Below are the code and all the weights of a small trained network. Each question names an input and a target symbol and asks about switching units off, where a switched-off unit gives its printed mean instead of its output.

import numpy as np


def w(rows, s, z=0):
    codes = np.array(rows[::2]) - 128.0
    scale = np.full(codes.shape[1], s)
    scale[-1] = z or s
    return codes * scale


def f(y):
    return np.maximum(y, 0)


def softmax(a):
    e = np.exp(a - a.max(-1, keepdims=True))
    return e / e.sum(-1, keepdims=True)


def log_softmax(a):
    a = a - a.max(-1, keepdims=True)
    return a - np.log(np.exp(a).sum(-1, keepdims=True))


def net(x, mask):
    ids = ['βδεζμξπστψω'.index(c) for c in x.split()]
    T = len(ids)
    res = E[ids] + P[:T]
    r = res
    for j in range(2):
        rows = slice(3 * j, 3 * j + 3)
        q, k, v = (r @ M[0][rows].T for M in (Q, K, V))
        z = softmax(np.where(np.tri(T) > 0, q @ k.T / 3**0.5, -1e9)) @ v
        o = O[0][rows]
        res = res + np.where(mask[j], z, o[:, -1]) @ o[:, :-1]
    y = f(res @ A[0][:, :-1].T + A[0][:, -1])
    res = res + np.where(mask[2:6], y, B[0][:, -1]) @ B[0][:, :-1]
    return log_softmax(res[-1] @ U[:, :-1].T + U[:, -1])


Q, K, V, O, A, B = {}, {}, {}, {}, {}, {}
E = w([
[85,64,94,90,149,79,159],'β',
[113,4,131,122,179,179,154],'δ',
[146,103,60,101,102,67,196],'ε',
[61,77,193,133,193,158,79],'ζ',
[88,67,98,149,201,140,135],'μ',
[80,81,88,137,68,132,149],'ξ',
[201,154,153,75,190,105,157],'π',
[119,140,104,101,121,165,167],'σ',
[123,106,188,44,75,104,100],'τ',
[169,110,181,156,77,122,155],'ψ',
[175,41,109,124,91,38,108],'ω',
],0.02)
P = w([
[4,73,254,100,206,1,202],'0',
[49,77,210,102,188,50,208],'1',
[84,80,195,97,169,74,201],'2',
[108,75,174,94,162,108,186],'3',
[133,75,155,97,159,125,170],'4',
[151,80,136,98,150,147,157],'5',
[172,82,117,102,148,170,150],'6',
[192,86,109,95,144,182,134],'7',
[208,89,86,104,139,198,123],'8',
[218,90,65,96,132,204,120],'9',
[229,104,51,82,135,214,113],'10',
],0.009)
Q[0] = w([
[136,8,113,83,180,178,153],'H1',
[153,90,154,108,141,155,146],'H1',
[121,126,75,101,164,134,89],'H1',
[138,67,82,116,158,153,162],'H2',
[104,143,123,144,115,108,164],'H2',
[145,49,135,72,144,163,172],'H2',
],0.016)
K[0] = w([
[220,201,87,175,74,181,24],'H1',
[216,125,165,161,37,178,85],'H1',
[152,113,52,44,130,202,27],'H1',
[145,193,78,105,137,155,1],'H2',
[104,153,171,119,157,75,82],'H2',
[205,136,65,130,74,151,23],'H2',
],0.0091)
V[0] = w([
[156,66,96,218,71,147,47],'H1',
[2,114,61,35,150,135,124],'H1',
[81,175,93,208,69,51,191],'H1',
[226,133,148,158,133,106,68],'H2',
[168,129,176,143,11,125,80],'H2',
[132,183,157,160,89,240,205],'H2',
],0.0082)
O[0] = w([
[44,36,137,226,97,79,152,75],'H1',
[155,56,72,83,125,177,4,3],'H1',
[137,178,51,142,34,152,148,112],'H1',
[212,209,164,112,160,122,80,62],'H2',
[153,140,184,103,35,169,79,66],'H2',
[78,165,83,72,117,254,246,52],'H2',
],0.0077,0.0048)
A[0] = w([
[208,172,170,132,65,253,115,1],'N1',
[12,187,117,119,153,121,74,112],'N2',
[20,123,180,98,157,96,132,166],'N3',
[250,168,73,81,18,129,136,146],'N4',
],0.0078,0.0034)
B[0] = w([
[25,185,149,136,167,93,140,166],'N1',
[251,141,104,154,131,214,170,150],'N2',
[247,148,105,186,34,201,181,255],'N3',
[2,137,145,125,164,107,120,197],'N4',
],0.0095,0.006)
U = w([
[255,93,86,63,73,79,136,254],'β',
[117,20,183,93,158,116,159,119],'δ',
[4,93,121,151,228,65,132,82],'ε',
[218,151,140,181,102,203,46,53],'ζ',
[146,121,45,241,243,110,92,55],'μ',
[87,92,46,192,29,154,50,86],'ξ',
[218,175,110,86,190,92,106,43],'π',
[144,173,46,24,127,197,85,168],'σ',
[146,100,185,2,71,159,26,117],'τ',
[134,160,146,149,106,103,194,142],'ψ',
[160,151,140,175,132,67,8,153],'ω',
],0.0072,0.0085)

Each question gives the input, a string of symbols that net reads in full, and the target symbol t.
The units are the heads (3 rows each of Q, K, V and O) and the neurons (one row each of A and B). Each row of codes is followed by its name. A weight is (code - 128) times the scale printed after its matrix; where a second scale follows, it is the last column's (O, A, B and U).
mask holds one flag per unit, heads first, then neurons. A switched-off unit (its flag False) gives its mean, the last column of its rows in O or B, instead of its output. The means were averaged over made-up inputs and are rounded, as every weight is.
A unit's drop is (log p(t) with every unit on - log p(t) with that unit switched off) / (log p(t) with every unit on - log p(t) with every unit switched off).
The circuit of an input: a set's keep is (log p(t) with only the set's units on - log p(t) with every unit switched off) / (log p(t) with every unit on - log p(t) with every unit switched off). Starting from all 6 units, units are removed one at a time, each time the one whose removal leaves the highest keep (on an exact tie, the one counted first), for as long as the keep stays at least 0.8.
units of the circuit, in order: the units of the circuit, biggest drop first
most important unit: the unit with the biggest drop
which heads matter: for each layer, one digit per head in row order, 1 if its drop is at least 0.15 and else 0, layers parted by /
drop when u is switched off: that unit's drop, to one decimal
input ψ ζ μ ψ σ σ σ, target σ: units of the circuit, in order => H2, H1
input μ π ε δ μ π, target π: which heads matter => 11
input ξ μ ξ σ ξ σ ψ ψ, target ψ: which heads matter => 11
input δ ξ ψ ψ μ ψ ψ β ψ ψ ξ, target ψ: units of the circuit, in order => H1
input ψ β ψ ψ ω μ, target ω: which heads matter => 01
input μ δ β ψ ψ ψ β β ζ, target ζ: units of the circuit, in order => N3, N2, N4
input ξ ε τ β δ, target τ: units of the circuit, in order => H1, H2
input ζ ω ω π, target ω: which heads matter => 01
input ψ ε π ψ ζ ζ σ ψ ω ε, target ω: which heads matter => 01
input ψ ψ ψ μ ξ ε ψ ζ ψ, target ε: which heads matter => 01
input μ ψ ξ ζ ζ δ ξ, target ξ: which heads matter => 11
input ψ μ δ, target β: units of the circuit, in order => N3, N4
input μ ψ ζ ψ ψ ω ζ, target ω: which heads matter => 01
input ξ σ ξ ψ ζ, target ψ: most important unit => H1
input ψ ζ π τ ψ ζ, target ζ: units of the circuit, in order => N3, N2
input μ μ ε μ ζ ζ ψ ψ ψ δ, target ψ: units of the circuit, in order => H1, H2
input ω ψ μ, target β: units of the circuit, in order => N3, N4
input ψ ε ψ ζ ψ σ μ σ ψ ψ, target ε: units of the circuit, in order => H2, N1, N4
input ψ ω μ ζ ψ ψ σ π ψ τ, target ψ: units of the circuit, in order => H1, H2, N1
input ω τ μ ψ ψ ε ε, target ε: which heads matter => 00
input ξ τ δ μ ε ψ ε, target ψ: which heads matter => 10
input ω δ ε μ ω, target ω: which heads matter => 01
input σ σ μ, target σ: units of the circuit, in order => H1
input ψ ζ ψ ψ ζ π ψ ψ ζ σ ω, target ω: units of the circuit, in order => H2, N4
input σ σ σ τ π σ ψ ξ ψ ψ ψ, target ψ: drop when H1 is switched off => 1.7
